Below are the code and all the weights of a small trained network. Each question names an input and a target symbol and asks about switching units off, where a switched-off unit gives its printed mean instead of its output.

import numpy as np


def w(rows, s, z=0):
    codes = np.array(rows[::2]) - 128.0
    scale = np.full(codes.shape[1], s)
    scale[-1] = z or s
    return codes * scale


def f(y):
    return y / 2 * (1 + np.tanh(0.7978845608 * (y + 0.044715 * y**3)))


def softmax(a):
    e = np.exp(a - a.max(-1, keepdims=True))
    return e / e.sum(-1, keepdims=True)


def log_softmax(a):
    a = a - a.max(-1, keepdims=True)
    return a - np.log(np.exp(a).sum(-1, keepdims=True))


def net(x, mask):
    ids = ['βγδεηθξπστφψω'.index(c) for c in x.split()]
    T = len(ids)
    res = E[ids] + P[:T]
    u = 0
    for l in range(2):
        q, k, v = (res @ M[l].T for M in (Q, K, V))
        z = softmax(np.where(np.tri(T) > 0, q @ k.T / 3**0.5, -1e9)) @ v
        res = res + np.where(mask[u], z, O[l][:, -1]) @ O[l][:, :-1]
        u += 1
        y = f(res @ A[l][:, :-1].T + A[l][:, -1])
        res = res + np.where(mask[u : u + 12], y, B[l][:, -1]) @ B[l][:, :-1]
        u += 12
    return log_softmax(res[-1] @ U[:, :-1].T + U[:, -1])


Q, K, V, O, A, B = {}, {}, {}, {}, {}, {}
E = w([
[102,236,114],'β',
[111,121,137],'γ',
[77,208,187],'δ',
[63,199,187],'ε',
[71,188,166],'η',
[149,80,143],'θ',
[122,118,145],'ξ',
[77,186,164],'π',
[149,117,87],'σ',
[254,23,109],'τ',
[147,73,166],'φ',
[55,165,234],'ψ',
[117,124,124],'ω',
],0.0099)
P = w([
[4,213,50],'0',
[145,254,244],'1',
[203,141,175],'2',
[198,131,202],'3',
[191,137,192],'4',
[184,129,212],'5',
[175,131,194],'6',
[170,132,214],'7',
[164,124,216],'8',
[169,123,209],'9',
[156,130,190],'10',
[151,123,223],'11',
[149,135,150],'12',
],0.0051)
Q[0] = w([
[210,18,8],'0.h1',
[176,48,105],'0.h1',
[186,2,10],'0.h1',
],0.0052)
K[0] = w([
[208,92,248],'0.h1',
[180,84,168],'0.h1',
[213,136,255],'0.h1',
],0.007)
V[0] = w([
[78,87,239],'0.h1',
[156,89,254],'0.h1',
[139,126,188],'0.h1',
],0.0076)
O[0] = w([
[253,216,169,226],'0.h1',
[245,127,190,186],'0.h1',
[209,126,117,253],'0.h1',
],0.0071,0.00059)
A[0] = w([
[187,121,58,208],'0.n1',
[173,2,46,89],'0.n2',
[121,59,132,123],'0.n3',
[2,227,163,174],'0.n4',
[233,22,108,69],'0.n5',
[63,237,183,187],'0.n6',
[123,52,111,159],'0.n7',
[169,139,133,119],'0.n8',
[139,18,64,206],'0.n9',
[116,16,112,162],'0.n10',
[131,121,118,44],'0.n11',
[141,129,157,2],'0.n12',
],0.0088,0.0074)
B[0] = w([
[149,68,254,182],'0.n1',
[100,254,51,134],'0.n2',
[44,138,132,122],'0.n3',
[191,188,37,249],'0.n4',
[198,213,1,168],'0.n5',
[227,177,74,254],'0.n6',
[52,153,173,134],'0.n7',
[182,102,106,140],'0.n8',
[22,122,164,157],'0.n9',
[41,229,184,136],'0.n10',
[62,63,171,104],'0.n11',
[86,136,113,105],'0.n12',
],0.0072,0.007)
Q[1] = w([
[165,110,172],'1.h1',
[191,253,73],'1.h1',
[133,45,136],'1.h1',
],0.012)
K[1] = w([
[201,87,128],'1.h1',
[18,116,49],'1.h1',
[226,53,254],'1.h1',
],0.0076)
V[1] = w([
[217,161,180],'1.h1',
[252,134,126],'1.h1',
[112,183,25],'1.h1',
],0.011)
O[1] = w([
[224,50,213,151],'1.h1',
[162,29,170,184],'1.h1',
[88,62,1,253],'1.h1',
],0.0088,0.022)
A[1] = w([
[38,164,65,254],'1.n1',
[88,89,177,140],'1.n2',
[45,67,227,138],'1.n3',
[215,60,115,166],'1.n4',
[186,43,93,130],'1.n5',
[112,113,148,92],'1.n6',
[131,199,161,21],'1.n7',
[106,112,153,84],'1.n8',
[153,254,136,170],'1.n9',
[180,68,239,119],'1.n10',
[186,48,94,130],'1.n11',
[137,127,15,138],'1.n12',
],0.0073,0.0079)
B[1] = w([
[210,68,151,217],'1.n1',
[10,120,58,141],'1.n2',
[43,28,155,152],'1.n3',
[121,194,164,240],'1.n4',
[99,215,122,239],'1.n5',
[24,180,41,125],'1.n6',
[49,150,28,129],'1.n7',
[2,169,49,125],'1.n8',
[72,84,232,152],'1.n9',
[127,101,36,207],'1.n10',
[102,216,127,234],'1.n11',
[89,91,204,251],'1.n12',
],0.0085,0.024)
U = w([
[2,93,56,82],'β',
[182,91,101,160],'γ',
[94,160,128,4],'δ',
[83,167,129,34],'ε',
[92,143,117,35],'η',
[178,78,191,139],'θ',
[178,101,117,143],'ξ',
[96,139,117,41],'π',
[112,1,161,160],'σ',
[40,110,217,88],'τ',
[202,112,209,233],'φ',
[225,146,64,70],'ψ',
[198,61,91,173],'ω',
],0.0067,0.0036)

Each question gives the input, a string of symbols that net reads in full, and the target symbol t.
The units are the heads (3 rows each of Q, K, V and O) and the neurons (one row each of A and B). Each row of codes is followed by its name. A weight is (code - 128) times the scale printed after its matrix; where a second scale follows, it is the last column's (O, A, B and U).
mask holds one flag per unit, layer by layer, with each layer's heads first. A switched-off unit (its flag False) gives its mean, the last column of its rows in O or B, instead of its output. The means were averaged over made-up inputs and are rounded, as every weight is.
A unit's drop is (log p(t) with every unit on - log p(t) with that unit switched off) / (log p(t) with every unit on - log p(t) with every unit switched off).
The circuit of an input: a set's keep is (log p(t) with only the set's units on - log p(t) with every unit switched off) / (log p(t) with every unit on - log p(t) with every unit switched off). Starting from the 12 units with the biggest drops (on a tie, the unit counted first), units are removed one at a time, each time the one whose removal leaves the highest keep (on an exact tie, the one counted first), for as long as the keep stays at least 0.8.
units of the circuit, in order: the units of the circuit, biggest drop first
k most important neurons: the k neurons with the biggest drops, biggest first
k most important neurons of layer l: the k neurons of layer l with the biggest drops, biggest first
input τ η τ σ ω φ θ ψ, target τ: 3 most important neurons : [1.n9; 0.n9; 0.n6]
input γ ω ε β β φ, target β: 2 most important neurons of layer 0 : [0.n4; 0.n6]
input β γ β ω ε σ φ γ σ ε η ψ τ, target β: 3 most important neurons : [0.n5; 0.n4; 0.n2]
input φ τ τ β θ σ π ξ σ ε τ β η, target φ: units of the circuit, in order : [1.h1]
input φ η δ, target φ: units of the circuit, in order : [1.h1; 1.n2]
input φ σ β δ ψ ξ ξ β φ ψ ψ β, target φ: 2 most important neurons of layer 1 : [1.n10; 1.n9]
input ψ σ β σ, target β: 3 most important neurons : [1.n10; 0.n6; 0.n4]
input β τ ξ ξ γ σ π ω β σ π, target β: 3 most important neurons of layer 1 : [1.n12; 1.n5; 1.n11]
input β σ θ π, target β: units of the circuit, in order : [0.h1; 1.h1]
input τ ξ δ β φ η η β ε, target τ: 2 most important neurons : [1.n9; 0.n9]
input φ β γ ψ ξ β β, target φ: units of the circuit, in order : [1.h1; 1.n10]
input τ π τ ψ γ τ, target τ: 2 most important neurons : [1.n9; 0.n5]
input ψ γ β σ δ ω σ τ, target ψ: 4 most important neurons : [0.n5; 1.n12; 0.n1; 0.n2]
input φ φ ξ β τ τ ξ π τ ε, target φ: most important neuron of layer 0 : [0.n1]
input ω σ δ β β σ, target β: 2 most important neurons of layer 0 : [0.n4; 0.n6]
input β β ξ β φ β ε σ δ, target β: 2 most important neurons : [0.n4; 1.n12]
input σ β ψ π ω τ ξ ω π γ γ τ τ, target σ: 2 most important neurons of layer 0 : [0.n5; 0.n2]
input φ β σ ψ γ φ γ δ, target φ: 2 most important neurons : [0.n6; 1.n10]
input φ δ ξ τ β π σ β π β σ β θ, target β: 3 most important neurons of layer 1 : [1.n10; 1.n1; 1.n2]
input φ η ε φ β β ψ ε π, target φ: 2 most important neurons : [0.n6; 1.n10]
input ψ ψ τ θ β φ β, target ψ: 2 most important neurons : [1.n12; 1.n10]
input φ γ τ β γ φ φ β δ ψ, target φ: 2 most important neurons : [0.n1; 0.n6]
input β ψ β τ, target β: 2 most important neurons : [0.n4; 0.n5]
